Below are the code and all the weights of a small trained network. Each question names an input and a class and asks about switching units off, where a switched-off unit gives its printed mean instead of its output.

import numpy as np


def w(rows, s, z=0):
    codes = np.array(rows[::2]) - 128.0
    scale = np.full(codes.shape[1], s)
    scale[-1] = z or s
    return codes * scale


def f(y):
    return y / 2 * (1 + np.tanh(0.7978845608 * (y + 0.044715 * y**3)))


def log_softmax(a):
    a = a - a.max(-1, keepdims=True)
    return a - np.log(np.exp(a).sum(-1, keepdims=True))


def net(x, mask):
    res = np.array(x, float).reshape(1, 7) / 4 @ E
    y = f(res @ A[0][:, :-1].T + A[0][:, -1])
    res = res + np.where(mask, y, B[0][:, -1]) @ B[0][:, :-1]
    return log_softmax(res[-1] @ U[:, :-1].T + U[:, -1])


A, B = {}, {}
E = w([
[113,203,117,70,174,98,97],'x0',
[108,94,167,181,96,152,35],'x1',
[97,133,75,35,18,234,132],'x2',
[127,172,191,103,75,83,37],'x3',
[55,110,255,84,201,209,155],'x4',
[100,28,101,159,128,87,62],'x5',
[217,105,195,100,154,158,147],'x6',
],0.0085)
A[0] = w([
[57,58,94,151,84,80,151,103],'N1',
[77,55,44,110,74,119,116,3],'N2',
[109,181,137,97,108,119,230,231],'N3',
[181,185,250,140,163,115,126,107],'N4',
[98,105,170,78,58,195,102,108],'N5',
[83,91,144,211,92,170,215,213],'N6',
[186,133,194,155,155,212,188,210],'N7',
[136,124,178,65,67,227,83,125],'N8',
[168,167,35,53,135,137,92,93],'N9',
[52,222,73,158,62,78,58,109],'N10',
[180,220,1,65,69,127,165,171],'N11',
[173,56,100,176,154,218,210,89],'N12',
[231,67,116,169,56,75,53,131],'N13',
[120,122,207,179,255,127,59,228],'N14',
[77,105,154,144,137,120,117,50],'N15',
[203,85,108,207,59,79,43,166],'N16',
[81,84,194,54,14,186,144,150],'N17',
[71,71,211,159,226,93,8,120],'N18',
[65,111,76,174,162,33,95,237],'N19',
],0.0081,0.0023)
B[0] = w([
[111,90,138,79,146,145,121,169],'N1',
[100,125,140,87,158,87,121,175],'N2',
[118,149,124,186,140,122,95,200],'N3',
[117,135,129,90,224,82,148,213],'N4',
[94,93,113,113,126,162,122,204],'N5',
[116,160,122,118,170,72,108,190],'N6',
[91,139,83,116,140,83,109,219],'N7',
[105,71,100,124,148,143,113,224],'N8',
[207,123,174,175,136,130,155,185],'N9',
[119,110,93,184,68,198,103,209],'N10',
[158,115,175,199,141,134,130,252],'N11',
[195,160,86,158,129,73,80,204],'N12',
[144,118,64,191,95,123,82,227],'N13',
[204,111,163,140,128,118,158,253],'N14',
[137,127,148,110,139,138,150,144],'N15',
[108,165,7,199,65,151,58,237],'N16',
[70,78,90,131,122,160,110,235],'N17',
[183,66,210,156,113,185,200,255],'N18',
[107,68,143,123,108,164,136,219],'N19',
],0.011,0.0094)
U = w([
[168,84,224,134,145,167,229,74],'0',
[123,192,117,58,16,116,173,4],'1',
[103,102,73,205,55,201,77,188],'2',
[188,175,124,160,159,1,142,162],'3',
[5,97,104,14,137,123,110,176],'4',
],0.0093,0.0047)

Each question gives the input, the list of numbers given to net, and the class t.
The units are the neurons (one row each of A and B). Each row of codes is followed by its name. A weight is (code - 128) times the scale printed after its matrix; where a second scale follows, it is the last column's (A, B and U).
mask holds one flag per neuron, in row order. A switched-off neuron (its flag False) gives its mean, the last column of its row in B, instead of its output. The means were averaged over made-up inputs and are rounded, as every weight is.
A unit's drop is (log p(t) with every unit on - log p(t) with that unit switched off) / (log p(t) with every unit on - log p(t) with every unit switched off).
The circuit of an input: a set's keep is (log p(t) with only the set's units on - log p(t) with every unit switched off) / (log p(t) with every unit on - log p(t) with every unit switched off). Starting from the 12 units with the biggest drops (on a tie, the unit counted first), units are removed one at a time, each time the one whose removal leaves the highest keep (on an exact tie, the one counted first), for as long as the keep stays at least 0.8.
units of the circuit, in order: the units of the circuit, biggest drop first
unit that matters most: the unit with the biggest drop
top k neurons: the k neurons with the biggest drops, biggest first
drop of u: that unit's drop, to one decimal
input [4,-8,1,6,7,1,4], class 4: unit that matters most : N11
input [-3,-8,-2,-4,2,6,-1], class 3: top 2 neurons : [N12; N17]
input [-6,-6,-5,-2,5,4,-2], class 0: top 2 neurons : [N16; N18]
input [-7,-6,2,0,-6,-2,6], class 3: units of the circuit, in order : [N10; N12]
input [-8,5,-1,1,6,8,5], class 0: top 2 neurons : [N18; N14]
input [0,-7,2,-2,5,-5,5], class 3: top 2 neurons : [N12; N3]
input [-3,-4,0,4,4,3,-3], class 0: top 2 neurons : [N16; N7]
input [8,-5,8,2,-5,0,8], class 0: top 2 neurons : [N16; N9]
input [-5,-7,1,-2,8,-5,6], class 3: top 2 neurons : [N12; N3]
input [6,-2,6,-4,-6,0,7], class 0: top 3 neurons : [N16; N11; N9]
input [7,-8,-6,4,-8,6,6], class 2: top 3 neurons : [N16; N19; N13]
input [5,-7,2,5,1,6,4], class 0: drop of N12 : 0.3
input [1,6,6,1,7,3,-7], class 4: drop of N16 : 0.1
input [-5,4,-8,5,8,-6,-4], class 0: units of the circuit, in order : [N18]
input [-7,5,-3,8,6,-3,-8], class 0: drop of N18 : 0.2
input [6,5,-4,-4,-1,1,7], class 0: drop of N18 : 0.4
